Below are the code and all the weights of a small trained network. Each question names an input and a class and asks about switching units off, where a switched-off unit gives its printed mean instead of its output.

import numpy as np


def w(rows, s, z=0):
    codes = np.array(rows[::2]) - 128.0
    scale = np.full(codes.shape[1], s)
    scale[-1] = z or s
    return codes * scale


def f(y):
    return np.maximum(y, 0)


def log_softmax(a):
    a = a - a.max(-1, keepdims=True)
    return a - np.log(np.exp(a).sum(-1, keepdims=True))


def net(x, mask):
    res = np.array(x, float).reshape(1, 3) / 4 @ E
    y = f(res @ A[0][:, :-1].T + A[0][:, -1])
    res = res + np.where(mask, y, B[0][:, -1]) @ B[0][:, :-1]
    return log_softmax(res[-1] @ U[:, :-1].T + U[:, -1])


A, B = {}, {}
E = w([
[95,77,152,165,22,44,148],'x0',
[55,168,66,131,11,153,68],'x1',
[58,194,213,126,90,153,145],'x2',
],0.012)
A[0] = w([
[160,163,96,76,159,185,70,116],'neuron 1',
[69,148,36,158,74,170,49,94],'neuron 2',
[98,201,244,121,115,107,139,101],'neuron 3',
[84,118,173,151,99,96,129,64],'neuron 4',
[142,125,55,76,156,80,133,209],'neuron 5',
[240,24,84,178,114,122,20,6],'neuron 6',
[166,107,140,149,68,82,129,79],'neuron 7',
[43,95,136,139,131,49,189,102],'neuron 8',
[127,205,95,181,194,198,133,59],'neuron 9',
[141,167,212,138,107,173,112,254],'neuron 10',
[190,16,84,140,66,150,135,190],'neuron 11',
[136,99,121,144,42,62,135,178],'neuron 12',
[94,56,102,153,107,71,139,76],'neuron 13',
[118,122,201,164,209,86,195,72],'neuron 14',
[159,68,206,118,86,37,155,108],'neuron 15',
[202,38,203,119,159,144,170,165],'neuron 16',
[105,143,103,158,90,164,92,80],'neuron 17',
],0.011,0.009)
B[0] = w([
[91,138,159,72,177,126,125,199],'neuron 1',
[149,171,82,167,118,89,187,239],'neuron 2',
[165,113,155,129,51,161,104,226],'neuron 3',
[169,117,135,105,130,100,98,174],'neuron 4',
[101,60,131,131,82,146,125,208],'neuron 5',
[249,133,152,126,66,128,97,198],'neuron 6',
[144,143,140,79,153,111,92,171],'neuron 7',
[120,129,160,117,142,129,112,193],'neuron 8',
[161,150,157,55,150,123,97,185],'neuron 9',
[82,91,114,136,94,156,106,247],'neuron 10',
[111,79,137,135,113,147,137,221],'neuron 11',
[98,134,109,109,199,151,124,240],'neuron 12',
[143,125,154,92,148,105,114,177],'neuron 13',
[157,181,80,165,112,103,152,215],'neuron 14',
[122,141,146,102,167,92,129,220],'neuron 15',
[104,154,104,164,115,119,161,246],'neuron 16',
[186,164,105,117,143,117,147,175],'neuron 17',
],0.015,0.013)
U = w([
[182,233,50,189,134,60,230,100],'0',
[160,159,175,37,227,111,84,92],'1',
[205,78,165,130,7,182,91,74],'2',
[29,44,99,171,110,179,159,248],'3',
],0.013,0.011)

Each question gives the input, the list of numbers given to net, and the class t.
The units are the neurons (one row each of A and B). Each row of codes is followed by its name. A weight is (code - 128) times the scale printed after its matrix; where a second scale follows, it is the last column's (A, B and U).
mask holds one flag per neuron, in row order. A switched-off neuron (its flag False) gives its mean, the last column of its row in B, instead of its output. The means were averaged over made-up inputs and are rounded, as every weight is.
A unit's drop is (log p(t) with every unit on - log p(t) with that unit switched off) / (log p(t) with every unit on - log p(t) with every unit switched off).
The circuit of an input: a set's keep is (log p(t) with only the set's units on - log p(t) with every unit switched off) / (log p(t) with every unit on - log p(t) with every unit switched off). Starting from the 12 units with the biggest drops (on a tie, the unit counted first), units are removed one at a time, each time the one whose removal leaves the highest keep (on an exact tie, the one counted first), for as long as the keep stays at least 0.8.
circuit, biggest first: the units of the circuit, biggest drop first
most important unit: the unit with the biggest drop
top k neurons: the k neurons with the biggest drops, biggest first
drop when u is switched off: that unit's drop, to one decimal
input [0,5,3], class 0: circuit, biggest first : neuron 2
input [8,-6,5], class 1: top 2 neurons : neuron 15; neuron 2
input [-6,1,7], class 2: top 2 neurons : neuron 3; neuron 10
input [-2,1,-4], class 2: top 2 neurons : neuron 12; neuron 6
input [-2,0,1], class 3: top 2 neurons : neuron 6; neuron 3
input [-7,-5,8], class 2: top 4 neurons : neuron 3; neuron 10; neuron 12; neuron 15
input [-2,-3,-1], class 3: top 3 neurons : neuron 2; neuron 6; neuron 17
input [-1,-5,6], class 2: top 3 neurons : neuron 3; neuron 2; neuron 10
input [4,-3,-1], class 1: top 2 neurons : neuron 2; neuron 15
input [1,-3,-4], class 2: top 2 neurons : neuron 2; neuron 6
input [7,-6,0], class 1: top 4 neurons : neuron 2; neuron 15; neuron 8; neuron 7
input [3,2,3], class 3: drop when neuron 6 is switched off : 1.9
input [-4,-2,5], class 2: drop when neuron 3 is switched off : 0.3
input [8,3,5], class 1: most important unit : neuron 12
input [-3,5,2], class 0: drop when neuron 2 is switched off : 0.5
